In the rows, zero is written as 128.
Facts:
baflel	μ	driru; bastu	μ	brizis; bavim	μ	bubok; bere	μ	bubok; bezu	μ	babol; biko	μ	suba
bipes	μ	drepun; bistom	μ	notririr; bisu	μ	stupliful; bizo	μ	gibuk; bonon	μ	babol; branem	μ	babol
brini	μ	skatam; brofum	μ	gridrim; brore	μ	koplitre; bufles	μ	plubis; buskatur	μ	didrun; dezur	μ	bubok
dibinak	μ	flefe; didrun	μ	trudro; dila	μ	kagas; ditrul	μ	tedozan; divu	μ	plimen; dogra	μ	plimen
drabim	μ	pegam; drarum	μ	pidron; draske	μ	gridrim; drazu	μ	fuvar; dregroplar	μ	gigure; drekem	μ	pafa
dremor	μ	stupliful; drepun	μ	stupliful; drimo	μ	plimen; driru	μ	brizis; drivo	μ	munal; drutir	μ	plubis
drutrum	μ	bubok; dula	μ	milen; duve	μ	trudro; ferus	μ	babol; fitrir	μ	gridrim; fladon	μ	notririr
flatim	μ	dula; flefe	μ	pegam; flinum	μ	gigure; flogrol	μ	mugro; floro	μ	bastu; floskun	μ	ditrul
flufen	μ	trapus; flunugo	μ	seflivus; flusabrur	μ	vevegu; flusom	μ	seflivus; fustanam	μ	bubok; gagil	μ	trapus
gako	μ	plubis; gasus	μ	flefe; gemin	μ	bastu; genim	μ	pidron; gestak	μ	netrobril; getar	μ	dula
gibuk	μ	stupliful; gigure	μ	babol; gipin	μ	branem; gobes	μ	branem; graflidok	μ	rutelol; gregror	μ	seflivus
grekol	μ	drabim; gridrim	μ	tedozan; grifla	μ	flefe; griger	μ	plimen; grostak	μ	mugro; gruflar	μ	tedozan
gukikun	μ	drivo; kadra	μ	netrobril; kagas	μ	nuras; kasten	μ	flusabrur; kazul	μ	pafloste; kenar	μ	ferus
ketras	μ	fuvar; klaver	μ	koplitre; klazok	μ	dula; kledrur	μ	gibuk; klese	μ	skidru; klobes	μ	duve
kloklus	μ	kagas; kluso	μ	koplitre; kogon	μ	flefe; koplitre	μ	skatam; ledril	μ	flusabrur; lemer	μ	pidron
levu	μ	gibuk; litu	μ	skatam; lobrak	μ	stagrik; loplar	μ	kagas; luplam	μ	pafloste; lustak	μ	bastu
mefu	μ	fuvar; miluk	μ	netrobril; mipe	μ	kobul; mobrubran	μ	didrun; moruvi	μ	pafloste; mugro	μ	babol
mumin	μ	branem; nadridral	μ	seflivus; naflon	μ	pegam; nagrak	μ	skidru; naskam	μ	notririr; nedri	μ	rutelol
nedristan	μ	stupliful; neklur	μ	brizis; nepam	μ	pafa; netrobril	μ	kobul; nikla	μ	kobul; nisok	μ	flusabrur
nistar	μ	brizis; nomi	μ	flusabrur; notririr	μ	pafa; nusir	μ	branem; pafloste	μ	nuras; petras	μ	stagrik
pidron	μ	skatam; pidror	μ	plubis; plazen	μ	pludoplor; pledo	μ	vevegu; pleklisil	μ	koplitre; pligu	μ	drabim
plodofi	μ	nuras; plubis	μ	trudro; pludoplor	μ	grukles; pluskin	μ	pegam; pofale	μ	kobul; pokir	μ	koplitre
purira	μ	pludoplor; razo	μ	drabim; retak	μ	pludoplor; romol	μ	drabim; romon	μ	munal; roste	μ	gibuk
runok	μ	stamar; rutelol	μ	trudro; seflivus	μ	munal; sekasos	μ	kobul; sizil	μ	branem; skepe	μ	drepun
skidru	μ	tedozan; skilotra	μ	kobul; skitris	μ	stistin; skubre	μ	munal; sorus	μ	duve; staflabro	μ	gigure
stagrik	μ	tedozan; staklok	μ	driru; stastar	μ	notririr; stegudris	μ	zilukar; steskom	μ	babol; stever	μ	mugro
stiman	μ	stistin; stistin	μ	vevegu; stizom	μ	duve; stolor	μ	trapus; storuno	μ	dula; stovom	μ	stegudris
stovum	μ	munal; suba	μ	brizis; tadul	μ	ditrul; taskotro	μ	stagrik; teflom	μ	pafloste; tiplo	μ	litu
tograbak	μ	pidron; trapus	μ	vevegu; tratu	μ	pafloste; treskebra	μ	skatam; trige	μ	drabim; triplon	μ	stagrik
trizodal	μ	drivo; trodrek	μ	trapus; trukleni	μ	bastu; truskir	μ	grukles; vazok	μ	brizis; vazom	μ	fuvar
vofil	μ	gigure; voskilom	μ	vevegu; votis	μ	netrobril; zagato	μ	gridrim; zakle	μ	ferus; zatem	μ	tedozan
zeseti	μ	trudro; zetrim	μ	nuras; zumel	μ	bastu; bastu	Φ	flufen; bezu	Φ	sizil; bonon	Φ	gigure
branem	Φ	griger; brofum	Φ	pidror; divu	Φ	treskebra; fitrir	Φ	grifla; flatim	Φ	kluso; flinum	Φ	lemer
fuvar	Φ	nepam; gagil	Φ	kenar; gemin	Φ	mefu; genim	Φ	kagas; gibuk	Φ	zetrim; gigure	Φ	getar
gipin	Φ	gruflar; gobes	Φ	levu; graflidok	Φ	netrobril; grekol	Φ	nuras; gridrim	Φ	tadul; grostak	Φ	skepe
kagas	Φ	drutrum; kledrur	Φ	retak; kloklus	Φ	bipes; kogon	Φ	gagil; lobrak	Φ	pidron; mobrubran	Φ	pluskin
nadridral	Φ	stastar; nepam	Φ	zumel; netrobril	Φ	brofum; notririr	Φ	genim; nuras	Φ	kloklus; nusir	Φ	pofale
pegam	Φ	gemin; pidron	Φ	neklur; pidror	Φ	pledo; pludoplor	Φ	brini; pofale	Φ	branem; retak	Φ	grostak
sizil	Φ	flatim; skatam	Φ	votis; sorus	Φ	lobrak; stastar	Φ	grukles; stegudris	Φ	bizo; stever	Φ	roste
stizom	Φ	moruvi; stolor	Φ	kadra; teflom	Φ	petras; tratu	Φ	floro; treskebra	Φ	fuvar; trukleni	Φ	drepun
vazom	Φ	grekol; zagato	Φ	gridrim; zetrim	Φ	trukleni; zumel	Φ	mipe; bavim	ω	zeseti; bere	ω	drutir
biko	ω	gako; bistom	ω	drutir; bisu	ω	gruflar; bizo	ω	fitrir; bonon	ω	nistar; branem	ω	klaver
brini	ω	biko; brini	ω	tograbak; brore	ω	zakle; bufles	ω	gruflar; buskatur	ω	stiman; buskatur	ω	gruflar
dibinak	ω	klaver; dila	ω	stistin; divu	ω	fustanam; divu	ω	staklok; drabim	ω	triplon; dregroplar	ω	fustanam
driru	ω	flunugo; driru	ω	gruflar; drutir	ω	fladon; duve	ω	trodrek; fladon	ω	fustanam; flinum	ω	griger
flinum	ω	gruflar; flogrol	ω	vazom; flogrol	ω	fladon; flogrol	ω	zeseti; floro	ω	klaver; flusabrur	ω	flinum
flusom	ω	nedristan; flusom	ω	drazu; fustanam	ω	gruflar; gemin	ω	bere; gemin	ω	gruflar; gregror	ω	gruflar
grekol	ω	dregroplar; grekol	ω	zeseti; grifla	ω	gruflar; griger	ω	gruflar; grukles	ω	kluso; grukles	ω	kogon
kazul	ω	griger; kazul	ω	drazu; kenar	ω	gruflar; klazok	ω	trodrek; kluso	ω	pluskin; kluso	ω	gruflar
kobul	ω	griger; kobul	ω	trizodal; koplitre	ω	gipin; ledril	ω	purira; ledril	ω	pofale; luplam	ω	fitrir
luplam	ω	gruflar; mefu	ω	retak; milen	ω	nomi; milen	ω	griger; nagrak	ω	zakle; nedri	ω	trapus
nikla	ω	naflon; nisok	ω	miluk; nisok	ω	drepun; nistar	ω	gruflar; nomi	ω	triplon; pegam	ω	stolor
pegam	ω	stiman; pegam	ω	pluskin; pidror	ω	pokir; plazen	ω	fustanam; plazen	ω	triplon; pligu	ω	fustanam
pligu	ω	drazu; plimen	ω	dogra; pluskin	ω	griger; pluskin	ω	gruflar; pofale	ω	pluskin; purira	ω	trizodal
purira	ω	plazen; razo	ω	drabim; roste	ω	zeseti; sekasos	ω	flunugo; skatam	ω	griger; skatam	ω	nedristan
skidru	ω	gruflar; skubre	ω	gruflar; staflabro	ω	tedozan; stagrik	ω	klaver; stagrik	ω	nedristan; stastar	ω	trizodal
stiman	ω	bere; storuno	ω	trapus; stovom	ω	flunugo; stovom	ω	pleklisil; stovum	ω	drazu; stupliful	ω	grifla
stupliful	ω	dezur; stupliful	ω	gruflar; stupliful	ω	mumin; tograbak	ω	nikla; tograbak	ω	driru; tograbak	ω	gruflar
tograbak	ω	zeseti; treskebra	ω	nomi; treskebra	ω	bastu; trige	ω	naflon; trizodal	ω	fitrir; trodrek	ω	gruflar
trukleni	ω	nedristan; vevegu	ω	fitrir; zakle	ω	fustanam; zilukar	ω	nedristan; zilukar	ω	truskir; zumel	ω	miluk

Known rows:
[130 132 123 136 118 128 131 134 130 129 128 122 120 131 127 128 138 127
 128 127 130 118 150 127 129 125] : truskir
[130 102 133 136 146 129  90 111 122 126 130 130 159 119 115 156  87 114
 128 137 109 134 113 127 123 111] : stever
[152 119 117 158 127 132 142 132 107 135 127 139 122 133 130 117 120 121
 126 132 108 119 166 120 128 144] : triplon
[129 131 129  99 123 122 118 119 142 120  93 125 136 119 117 128 109 121
 124 147 120 150 100 143 136 134] : mobrubran
[130  90 132 132 146 119  73 123 119 126 125 125 163 106 122 156  74 115
 126 131 105 141 107 120 137 127] : grostak
[127 117 146 141 120 127 133 142 138 129 133 112 105 130 132 130 157 137
 126 127 129 132 157 132 115 127] : kasten
[121 129 128 124 124 124 138 132 129 136 133 131 117 127 131 120 144 128
 129 128 139 121 133 130 127 131] : biko
[123 146 122 106 108 121 140 137 142 134 118 131 112 125 122 129 160 116
 132 144 127 117 135 134 135 131] : zeseti
[119 145 114 119 122 137 148 116 122 135 136 124 132 129 129 130 123 138
 123 112 161 101 121 121 144 139] : brore
[130 129 120 139 119 129 129 131 126 130 127 123 120 138 129 122 132 127
 126 127 137 121 154 126 128 126] : drazu
[122 126 121 132 124 123 128 128 122 137 126 131 118 138 133 112 132 127
 125 127 151 126 144 126 122 129] : flusom
[118 127 127 125 156 126 110 115 126 117 124 131 157 131 136 114  76 137
 125 123 148 145  69 121 122 135] : skatam
[152 126 118 156 126 130 141 137 110 136 128 138 125 129 129 123 127 121
 128 135 104 115 158 119 124 144] : draske
[127 115 118 148 126 128 106 127 120 135 144 133 136 133 119 144 127 109
 134 129 119 108 168 123 130  99] : vofil
[130 131 124 135 118 127 130 136 131 128 128 122 121 129 127 129 138 128
 127 127 129 119 147 127 131 128] : getar
[128 117 145 139 120 127 132 142 138 129 133 112 105 129 132 130 157 138
 125 127 128 133 155 132 115 127] : flufen
[127 118 138 124 147 126 107 130 138 109 120 122 148 121 132 131  89 134
 128 130 114 151  84 121 132 143] : notririr

Rows:
No name comes twice in this set of rows, the named rows included.
[116 144 118 106 120 120 137 137 139 124 123 141 114 138 132 103 148 116
 138 134 134 131 133 132 142 122] -> duve
[113 114 134 137 139 124 153 126 127 139 138 128 121 103 126  90 131 125
 132 111 131 115 143 158 148 118] -> trizodal
[120 149 116 136 127 135 135 134 135 116 141 121 134 138 133 123 124 135
 132 115 139 105 125 116 141 129] -> litu
[133 115 139 121 139 126 109 124 132 121 112 117 147 112 126 142  92 134
 120 133 118 147  91 129 128 145] -> kledrur
[117 130 121 134 135 124 128 134 127 125 137 136 123 142 139 100 129 127
 135 120 143 129 135 123 130 121] -> milen
[122 106 143 118 150 122 120 112 128 130 117 127 147 103 125 122  88 132
 122 130 125 150  82 142 129 141] -> stastar
[121 105 144 136 126 125 136 132 129 136 134 121 102 134 136 111 150 136
 124 123 145 140 158 136 116 129] -> nomi
[119 133 125 129 132 127 134 136 133 124 140 135 120 138 136 111 138 126
 136 125 134 123 133 122 133 126] -> plimen
[131 101 160 128 141 126 111 128 140 120 117 109 133 113 128 142 110 143
 118 135 117 162  97 134 109 142] -> gagil
[122 113 147 132 125 124 136 137 135 136 136 122 105 128 135 122 158 135
 126 128 137 134 148 133 112 130] -> nisok
[125 157 110 111 121 129 133 125 111 137 133 125 140 118 137 137 135 145
 123  97 153 114 103 120 142 125] -> kluso

Now the same things, written a new way:
Known rows:
[156 107 146 142 124  68 172 144 129 103 136 111 149 111 137 170 116 118
 177  75 169 121 112 112 152 182 119] : kagas
[105 109 121 100 139  68 130  67 106  67 118  95 148 143 118 134 116 147
 146  86 134  98  78 116 167 100 132] : bere
[104 114 130 100 127  86 134  67 107  66 111  89 148 117 119 148 115 130
 142  82 148  98  80 113 168 105 130] : skilotra
[105 115 120 101 125  89 132  68 107  65 112  88 149 117 119 166 115 140
 142  89 158  98  83 113 177 100 122] : steskom
[137 101 180 102 124  75 131  89 107  83 169  88 141 112 200 131 153 122
 140 110 132 152 168 105 150 117 117] : pidror
[104 113 131 100 127  85 134  68 106  66 111  89 148 116 118 148 116 129
 142  82 147  98  80 113 167 105 130] : plodofi
[116 105 121 174 137  60 128 132 108  67 155 109 147 111 149 133 114 118
 147 106 240  92 164 109 167 240 113] : fuvar
[152 108 144 149 125  68 160 129 126 102 139 114 148 111 142 159 116 118
 172  81 174 110 121 111 152 177 119] : gibuk
[109 108 134 100 133  90 132  68 106  64 111  88 148 116 117 146 115 129
 141  76 144  98  79 110 169 105 136] : klobes
[141 111 118 132 123  80 183  79 107  67 112 111 148 115 119 142 136 159
 163  95 155  93  78 111 197 139 150] : zilukar
[118 103 144 109 145  65 131  91 109  70 157 102 151 115 149 143 127 121
 159  75 149 133 116 113 148 146 117] : stolor
[166 127 141 130 126  66 187 137 130  95 129 103 147 111 184 169 114 116
 184  81 167 106 112 121 152 167 139] : pidron
[125 112 162 113 137  65 130  95 108  66 158 106 157 117 157 144 115 134
 154  72 149 143 158 115 148 154 121] : fitrir
[105 104 119  99 139  69 132  70 107  66 125  88 148 116 118 139 116 182
 155  80 147  99  80 127 166  99 121] : kenar
[110 104 120  98 143  67 143  70 106  65 112  89 148 118 127 134 115 159
 160  75 134  98  78 146 160 100 145] : kluso
[105 121 132  99 124  92 133  67 106  66 111  89 149 142 119 147 115 146
 142  75 152  98  91 113 165 112 130] : petras
[111 104 136  99 130  67 132  67 106  65 114  89 155 115 120 133 116 181
 144  75 149  99  78 119 178 101 130] : purira

Rows:
No name comes twice in this set of rows, the named rows included.
[117 104 121  98 124  69 131  67 106  68 112  89 149 149 118 133 116 172
 151  77 149  98  79 116 168 101 120] -> nagrak
[110 105 131 100 129  95 135  68 106  65 110  88 147 115 117 145 115 134
 142  75 153  98  79 110 170 106 126] -> nedri
[143 102 141 100 144  65 143 120 109  68 156  89 153 115 153 155 120 122
 172  73 145 149 107 124 148 155 117] -> pofale
[137 103 165 108 131  68 132  95 107  69 150  89 145 113 163 140 127 119
 143  79 145 137 139 108 149 141 117] -> graflidok
[111 119 125 101 152  68 128  69 107  66 120 102 148 169 116 139 115 123
 143  88 132 100  78 111 166 100 148] -> zeseti
[168 134 144 205 144  76 132  61 130 129 124 148 148 105 134 153 123 122
 197  75 238  96 138 105 143 102 144] -> nuras
[140 105 143 120 151  65 129  67 109  96 152 102 149 119 145 150 121 119
 168  75 166 122 110 110 146 112 117] -> vazom
[126 104 144 108 147  65 132 100 109  67 155  97 149 115 152 146 120 121
 158  74 148 135 125 112 148 147 118] -> kogon
[103 114 120 101 147  73 130  69 107  64 115 106 149 142 117 136 115 139
 143  85 133  99  80 119 157 101 150] -> flunugo
[146 115 167 154 124  63 136  99 123 109 156 131 162 111 148 148 132 120
 173  90 172 114  99 111 158 173 118] -> bastu

Now the same things, written a new way:
Known rows:
[ 51 191 101 184 209  90 110  99 185 183 177 141 128 100 105  69 115  85
 147 101 175 159 144 186 108  69] : treskebra
[171  90 202 145  79 127  78 102 102 104 178  69 114 192 166 112 108 180
  85 115 177 126 162  91 107  69] : babol
[110 103  88 143 196 115 142 123 130 135 125 149 115 104 104 128 106  96
 131  89 190 156 104 145 145 138] : teflom
[136 156 159 129 129 144 151 115 154 140  98 130 143 149 133 145  91 133
 114 139  97 105 109 171 121 164] : stovom
[140 124 103 113 101 132 149 129 137 113 115 142 127 128 140 116 125 142
 135 139 115 143 108 104 124 150] : kasten
[108 184 195 118 147 125 158 189 148 109 164 157 137  90  95 167 174 124
 140 165 131  93 183 166 108 179] : kluso
[ 45  88 116 127 170  93  96 138  85 176  81 177 122 101  63 132 128  90
 148  89 112 113 180 150 129  58] : skatam
[134  84 132 107 210 165 171 140  81 119  82 130 106  80 168 102  81 208
 159  86 130 105  80  83 131  59] : brofum
[107  97  88 148 198 114 142 125 126 135 127 150 114 104 100 132 104  94
 127  87 193 160 103 155 150 139] : nadridral
[156 179 146 103  85 155  98 162 121 117 172 114 117 107 149 159 182 133
 155 160  93  94 174  94 114 116] : stupliful
[180 185 128 177 128 162 122 106 144 132  89  75 140 165  84 143  88 130
 136 122  70  91 149 165 118 171] : bere
[116  83  79 152 118 151  81 138  83 147 162 144 107 105 145 119 123  86
 146  88 181 184 151 125 189 104] : pidron
[126  73 211 187 141 139  62 108  86 155 171  68 137 148  78 100  95 115
  96  87 199 129 199 193 132  72] : branem
[139 125  99 112 103 132 151 130 137 116 115 145 129 124 142 117 127 139
 136 139 116 145 106 108 125 153] : klobes
[180 182 124 173 125 158 126 107 144 127  97  79 137 161  94 139  93 132
 136 125  75  94 141 156 119 171] : bavim
[ 65 131  84 130 205 159  99 108 169 116 105 200 109 105  81 119 128  99
  84  88 181 166 105 134 144 173] : kogon
[ 98 104  81 146 197 115 150 133 126 143 114 164 115  91  88 130 116  91
 140  88 186 161 102 148 160 148] : zagato

Rows:
No name comes twice in this set of rows, the named rows included.
[117 101 175 129 210 163 170 118  84 150  80 113 107  80 162 132  80 202
 158  85 103  92  81  92 129  60] -> pidror
[ 85 121  95 171 195 141  84 117  96 156 117 115 116 102  64 148 129  91
 144  87 120 105 172 131 143  83] -> pegam
[115  94  96 134 208 144 165 127 103 131 109 142 109  86 136 119  89 143
 152  85 180 138  87 108 142  90] -> graflidok
[148 113 126 103 152 151 165 134 107 110 103 129 115  97 160 106 101 195
 154  98  98 123  89  89 120  96] -> pledo

